Here is a tiny trained network, its code and every weight. The questions are about switching its units off for an input and a class, where a switched-off unit gives its printed mean instead of its output.

import numpy as np


def w(rows, s, z=0):
    codes = np.array(rows[::2]) - 128.0
    scale = np.full(codes.shape[1], s)
    scale[-1] = z or s
    return codes * scale


def norm(h):
    return h / np.sqrt((h * h).mean(-1, keepdims=True) + 1e-5)


def f(y):
    return np.maximum(y, 0)


def log_softmax(a):
    a = a - a.max(-1, keepdims=True)
    return a - np.log(np.exp(a).sum(-1, keepdims=True))


def net(x, mask):
    res = np.array(x, float).reshape(1, 3) / 4 @ E
    u = 0
    for l in range(2):
        y = f(norm(res) @ A[l][:, :-1].T + A[l][:, -1])
        res = res + np.where(mask[u : u + 5], y, B[l][:, -1]) @ B[l][:, :-1]
        u += 5
    return log_softmax(norm(res)[-1] @ U[:, :-1].T + U[:, -1])


A, B = {}, {}
E = w([
[126,129,137,154,170,72],'x0',
[178,205,252,143,64,90],'x1',
[92,157,72,204,64,103],'x2',
],0.0037)
A[0] = w([
[136,153,122,135,137,135,64],'0.n1',
[132,121,112,134,35,246,47],'0.n2',
[113,150,57,185,62,88,104],'0.n3',
[138,133,124,170,173,45,4],'0.n4',
[112,125,113,170,179,34,44],'0.n5',
],0.011,0.0033)
B[0] = w([
[142,167,101,110,125,162,128],'0.n1',
[105,171,102,62,152,10,218],'0.n2',
[93,78,165,150,3,170,254],'0.n3',
[75,146,104,39,111,67,165],'0.n4',
[134,167,101,80,126,61,182],'0.n5',
],0.011,0.0072)
A[1] = w([
[154,95,189,57,192,149,38],'1.n1',
[142,208,47,162,139,89,87],'1.n2',
[89,88,7,162,140,135,78],'1.n3',
[123,122,195,116,51,113,249],'1.n4',
[107,108,161,129,181,164,67],'1.n5',
],0.012,0.0012)
B[1] = w([
[65,134,97,166,7,130,185],'1.n1',
[117,26,87,83,160,205,154],'1.n2',
[205,229,235,148,184,140,170],'1.n3',
[165,121,102,125,254,177,246],'1.n4',
[127,49,128,137,114,175,144],'1.n5',
],0.0083,0.011)
U = w([
[74,173,90,26,128,36,161],'0',
[68,94,130,185,2,196,152],'1',
[193,184,173,167,244,186,179],'2',
[118,64,86,116,154,137,174],'3',
[172,52,115,226,142,59,2],'4',
[160,74,116,240,147,48,2],'5',
],0.0088,0.0051)

Each question gives the input, the list of numbers given to net, and the class t.
The units are the neurons (one row each of A and B). Each row of codes is followed by its name. A weight is (code - 128) times the scale printed after its matrix; where a second scale follows, it is the last column's (A, B and U).
mask holds one flag per neuron, layer by layer. A switched-off neuron (its flag False) gives its mean, the last column of its row in B, instead of its output. The means were averaged over made-up inputs and are rounded, as every weight is.
A unit's drop is (log p(t) with every unit on - log p(t) with that unit switched off) / (log p(t) with every unit on - log p(t) with every unit switched off).
The circuit of an input: a set's keep is (log p(t) with only the set's units on - log p(t) with every unit switched off) / (log p(t) with every unit on - log p(t) with every unit switched off). Starting from all 10 units, units are removed one at a time, each time the one whose removal leaves the highest keep (on an exact tie, the one counted first), for as long as the keep stays at least 0.8.
circuit, biggest first: the units of the circuit, biggest drop first
top k neurons: the k neurons with the biggest drops, biggest first
k most important neurons of layer l: the k neurons of layer l with the biggest drops, biggest first
drop when u is switched off: that unit's drop, to one decimal
input [-4,-6,5], class 2: circuit, biggest first : [1.n3]
input [-4,-5,-3], class 2: top 3 neurons : [1.n3 0.n4 0.n5]
input [-8,-8,8], class 0: 4 most important neurons of layer 1 : [1.n1 1.n3 1.n5 1.n2]
input [5,-7,4], class 2: top 2 neurons : [1.n3 0.n2]
input [4,1,-7], class 1: circuit, biggest first : [0.n3 0.n2 1.n1]
input [-1,3,3], class 3: circuit, biggest first : [1.n4 1.n3]
input [4,-4,-7], class 1: top 2 neurons : [0.n2 1.n1]
input [-7,-6,5], class 0: top 2 neurons : [0.n2 1.n3]
input [7,-8,-7], class 2: circuit, biggest first : [1.n3 0.n2]
input [-7,7,6], class 0: top 2 neurons : [0.n2 1.n3]
input [-6,3,6], class 0: 2 most important neurons of layer 1 : [1.n1 1.n4]
input [2,5,-8], class 1: top 2 neurons : [1.n1 0.n3]
input [-8,5,8], class 0: top 3 neurons : [0.n2 1.n1 1.n4]
input [-6,8,2], class 2: circuit, biggest first : [1.n4]
input [1,2,3], class 3: top 3 neurons : [1.n4 1.n1 1.n3]
input [-3,-6,-6], class 1: 2 most important neurons of layer 1 : [1.n1 1.n4]
input [-3,-8,5], class 2: top 2 neurons : [1.n3 1.n1]
input [5,2,8], class 1: top 2 neurons : [0.n3 0.n2]
input [4,7,3], class 2: top 2 neurons : [1.n4 0.n2]
input [0,0,5], class 1: top neuron : [0.n3]
input [-3,-8,2], class 2: drop when 1.n3 is switched off : 1.4
input [5,7,0], class 2: drop when 0.n2 is switched off : 1.0
input [2,-6,6], class 1: drop when 1.n3 is switched off : -0.2
